Look-ups in named tables: a row name and a column name give one cell, copied from the table.

Table Daku
|  | Guzi | Meben | Gagepal | Pul | Vabeler | Fufa | Gokod | Dugu | Nipe | Tol |
|---|---|---|---|---|---|---|---|---|---|---|
| Zomumab | 167 | 203 | 122 | 183 | 126 | 196 | 174 | 154 | 133 | 128 |
| Fizovez | 155 | 140 | 157 | 153 | 141 | 154 | 146 | 158 | 137 | 145 |
| Tevimet | 159 | 90 | 162 | 143 | 135 | 149 | 141 | 163 | 132 | 141 |
| Mun | 166 | 60 | 163 | 122 | 131 | 131 | 140 | 176 | 121 | 140 |
| Roko | 164 | 56 | 166 | 116 | 139 | 114 | 134 | 180 | 133 | 143 |
| Murog | 164 | 43 | 168 | 107 | 140 | 109 | 131 | 181 | 134 | 143 |
| Gugi | 162 | 56 | 173 | 96 | 139 | 99 | 128 | 176 | 124 | 148 |

Fizovez, Fufa: 154
Gugi, Fufa: 99
Mun, Fufa: 131
Roko, Nipe: 133
Roko, Gagepal: 166
Zomumab, Pul: 183
Fizovez, Guzi: 155
Roko, Gokod: 134
Murog, Vabeler: 140
Tevimet, Pul: 143
Murog, Gokod: 131
Tevimet, Meben: 90
Tevimet, Tol: 141
Zomumab, Guzi: 167
Gugi, Gokod: 128

Table Geg
|  | Mure | Zemezop |
|---|---|---|
| Gis | 6649 | 4893 |
| Mamivi | 7079 | 9040 |
| Vefumog | -3063 | -578 |
| Giliz | 5832 | 6982 |
| Det | 1526 | 5404 |
| Domura | 3024 | -5099 |
| Lud | 2112 | 3591 |
| Zov | 3980 | 2692 |
| Tosube | 6563 | 4935 |
| Val | 3298 | 7682 |
| Fuvezuz | -3609 | 4005 |
| Nofef | 6549 | 9456 |
| Pegisi | 5309 | 9728 |

Zemezop of Giliz = 6982
Zemezop of Nofef = 9456
Mure of Val = 3298
Zemezop of Zov = 2692
Mure of Nofef = 6549
Mure of Tosube = 6563
Mure of Vefumog = -3063
Mure of Giliz = 5832
Mure of Domura = 3024
Mure of Pegisi = 5309
Zemezop of Pegisi = 9728
Mure of Det = 1526
Zemezop of Gis = 4893

Lil =
        Kep  Sedata   Dav  Ninu   Mar   Zes  Rupaset   Kot  Sunog  Latot
Dab    4.50    5.68  4.67  0.81  6.26  4.58     5.81  8.37   5.89   4.84
Tada   4.77    5.52  4.91  2.16  6.56  4.50     5.66  7.19   5.67   4.64
Reki   4.73    5.70  4.91  1.39  6.75  4.41     5.83  7.98   5.76   4.57
Ridam  4.49    5.18  4.95  1.11  5.74  4.99     5.29  8.86   5.34   5.03

Latot of Tada: 4.64
Mar of Dab: 6.26
Ninu of Reki: 1.39
Latot of Ridam: 5.03
Dav of Ridam: 4.95
Latot of Reki: 4.57
Sunog of Dab: 5.89
Ninu of Dab: 0.81
Kep of Tada: 4.77
Ninu of Tada: 2.16
Zes of Dab: 4.58
Kot of Tada: 7.19
Sunog of Tada: 5.67
Sedata of Tada: 5.52
Dav of Tada: 4.91
Row with the largest Kep: Tada

Libog.tsv
	Doduri	Vam	Letize	Rop	Mozudug	Darunop	Gazoso	Sim
Sofal	35546	28533	49297	60673	62368	34401	24725	66549
Sabevib	43526	34125	37634	46026	55726	33013	32131	46042
Zifed	18840	77412	8442	7225	8031	76336	75405	76
Nifi	46346	29108	55098	46629	42964	30758	31947	47388
Sev	47174	33140	53912	49608	39540	31216	34827	47291
Dubap	45986	27326	50568	45724	45621	27758	32717	43075
Mos	43462	34504	34806	43809	54098	32823	32555	43753
Rafib	43836	30326	50941	46208	44467	29405	33130	45736
Dig	41178	33002	54007	46946	44587	31856	34144	47828
Zakotib	43032	28367	43478	43993	46208	31314	29391	44465
Rek	48679	28710	60716	44374	42208	30485	32533	45273
Tero	41617	21622	45403	31679	45925	15490	31989	32215
San	43171	33161	24351	44546	59559	33184	30717	44952

Dubap, Sim: 43075
Dig, Doduri: 41178
San, Darunop: 33184
Mos, Sim: 43753
Zifed, Sim: 76
Sev, Vam: 33140
Dig, Vam: 33002
Zakotib, Rop: 43993
Dig, Darunop: 31856
Zakotib, Sim: 44465

Table Vogigo
       Zufal   Nal  Pudake
Bodab   6955  6091    1920
Tize    3819  4542    8791
Siz     3869  4417    9155
Geko    5835  5601    2161

Zufal of Bodab is 6955
Nal of Bodab is 6091
Pudake of Siz is 9155
Zufal of Siz is 3869
Pudake of Bodab is 1920
Pudake of Geko is 2161
Nal of Tize is 4542
Zufal of Geko is 5835
Zufal of Tize is 3819
Pudake of Tize is 8791
Nal of Siz is 4417
Nal of Geko is 5601
Which row has the largest Zufal? Bodab

Natasi:
        Zikopif  Pona  Bamur  Nafe   Fem  Zivunop
Gite        2.5   3.4    1.9   0.9   3.6      3.1
Gir         2.2  -3.0    2.2   3.1   3.2      1.5
Nukomo     -0.9   5.6    1.7  -0.3  -0.3     -2.7
Vener       3.1   5.6    1.6   2.6   1.4      4.3
Vapufi      1.6   4.1    0.1   1.9   1.5      6.1
Nafo       -1.2  -6.0    2.6   1.6   4.3      1.7
Lem         2.3  -0.2    1.0   6.3   4.9      1.8
Zorap       1.5   5.1    1.5   1.2   5.6     -2.1
Lon         1.3   9.6    1.0  -1.3   4.5      4.6

Nafe of Nukomo is -0.3
Zikopif of Zorap is 1.5
Pona of Vener is 5.6
Fem of Vener is 1.4
Pona of Gite is 3.4
Zikopif of Vapufi is 1.6
Pona of Lon is 9.6
Bamur of Vener is 1.6
Fem of Zorap is 5.6
Fem of Vapufi is 1.5
Zikopif of Nukomo is -0.9
Nafe of Nafo is 1.6
Zikopif of Gir is 2.2
Zivunop of Lem is 1.8
Pona of Gir is -3.0
Pona of Nafo is -6.0

Goza =
	Labeta	Pakodu	Mok	Fofetev	Por	Gare	Duk	Puz	Danu	Rog
Rimov	52628	51858	49570	47228	51715	47126	51738	51862	51450	47379
Vitalo	51133	50792	49896	48512	50714	48512	50814	50820	50515	48609
Nalamor	22112	29315	51122	74181	30759	75006	30334	29218	33512	72714
Mase	59827	57216	49671	40813	56686	40583	56989	57296	55572	41400
Ris	49604	49663	49723	49884	49664	49891	49656	49660	49679	49867
Lam	57504	55493	49682	42876	55086	42697	55316	55554	54232	43327
Pomu	71102	65563	48710	30885	64438	30256	64768	65637	62304	32011
Mas	55170	53734	49346	44992	53460	44797	53487	53737	52967	45265
Kam	51738	51237	49615	47999	51129	47941	51152	51241	50932	48097

What is the Fofetev of Ris in Goza?
49884
What is the Fofetev of Mase in Goza?
40813
What is the Por of Ris in Goza?
49664
What is the Pakodu of Mase in Goza?
57216
What is the Gare of Kam in Goza?
47941
What is the Pakodu of Pomu in Goza?
65563
What is the Por of Lam in Goza?
55086
What is the Labeta of Ris in Goza?
49604
What is the Gare of Lam in Goza?
42697
What is the Fofetev of Vitalo in Goza?
48512
What is the Puz of Nalamor in Goza?
29218
What is the Rog of Mas in Goza?
45265
What is the Rog of Rimov in Goza?
47379
What is the Duk of Nalamor in Goza?
30334
What is the Por of Rimov in Goza?
51715
What is the Labeta of Kam in Goza?
51738
What is the Danu of Mase in Goza?
55572
What is the Gare of Nalamor in Goza?
75006

Bub =
	Vol	Firatig	Sotez	Vel	Mol	Neziku
Pani	-1550	-241	-3196	4760	-2694	4601
Pel	-1373	-837	-3155	4741	-2530	4820
Pekat	-725	-4135	-2631	4501	-2059	4987
Riloniz	-1533	-306	-3191	4717	-2680	4601
Deva	-1292	-1852	-3116	4740	-2475	4914
Guna	-323	-4724	-2333	4516	-1648	5067
Zokir	-223	-5100	-2139	4491	-1478	5183
Rizorek	-977	-3107	-2809	4579	-2252	4973
Nisi	-1550	-244	-3196	4760	-2694	4648
Ruzami	-156	-5248	-2103	4486	-1392	5245
Siz	-134	-5294	-2085	4487	-1379	5270
Zimuzis	-1533	-471	-3183	4755	-2662	4718
Moz	-133	-5294	-2084	4486	-1379	5286

Pel, Sotez: -3155
Nisi, Firatig: -244
Siz, Neziku: 5270
Deva, Mol: -2475
Rizorek, Neziku: 4973
Zokir, Firatig: -5100
Deva, Sotez: -3116
Pekat, Sotez: -2631
Ruzami, Vel: 4486
Ruzami, Sotez: -2103
Zimuzis, Mol: -2662

Vilob:
	Mivagu	Pifeda
Regu	236	237
Nazorul	118	151
Bodara	27	29
Tudegu	232	230
Zif	19	27
Zasud	230	236
Guz	236	239
Fug	222	214
Kuvurim	35	37
Pib	25	36
Beka	239	233

Tudegu, Pifeda -> 230
Guz, Pifeda -> 239
Guz, Mivagu -> 236
Regu, Pifeda -> 237
Beka, Pifeda -> 233
Bodara, Pifeda -> 29
Nazorul, Mivagu -> 118
Kuvurim, Mivagu -> 35
Bodara, Mivagu -> 27
Which row has the largest Mivagu? Beka

Table Rire
,Zukiz,Revomu,Lusori,Sal
Bugav,207,138,209,167
Sidum,177,146,206,183
Vesokim,198,149,194,179
Riv,183,158,157,179
Vuzig,176,153,197,165
Banuvez,193,146,191,173
Nute,109,172,61,141

Banuvez, Revomu => 146
Banuvez, Lusori => 191
Sidum, Lusori => 206
Bugav, Sal => 167
Nute, Zukiz => 109
Bugav, Lusori => 209
Vuzig, Sal => 165
Banuvez, Zukiz => 193
Bugav, Zukiz => 207
Vesokim, Sal => 179
Banuvez, Sal => 173
Nute, Revomu => 172
Sidum, Zukiz => 177
Nute, Lusori => 61
Riv, Revomu => 158
Sidum, Sal => 183
Riv, Zukiz => 183
Sidum, Revomu => 146
Vuzig, Lusori => 197
Riv, Lusori => 157
Row with the largest Zukiz: Bugav

Lef
cols = Zazo, Gamad, Datibid, Pif
Nit: [200, 101, -174, 230]
Nekit: [161, 54, -121, 264]
Som: [236, 563, 553, -392]
Gogep: [-398, -767, 351, 952]
Tez: [197, 439, 465, -252]
Fabuz: [262, 490, 323, -268]
Pes: [433, 675, 57, -388]

What is the Pif of Nekit in Lef?
264
What is the Zazo of Tez in Lef?
197
What is the Pif of Gogep in Lef?
952
What is the Gamad of Som in Lef?
563
What is the Pif of Fabuz in Lef?
-268
What is the Zazo of Fabuz in Lef?
262
What is the Datibid of Pes in Lef?
57
What is the Pif of Som in Lef?
-392
What is the Zazo of Som in Lef?
236
What is the Gamad of Nekit in Lef?
54
What is the Datibid of Fabuz in Lef?
323

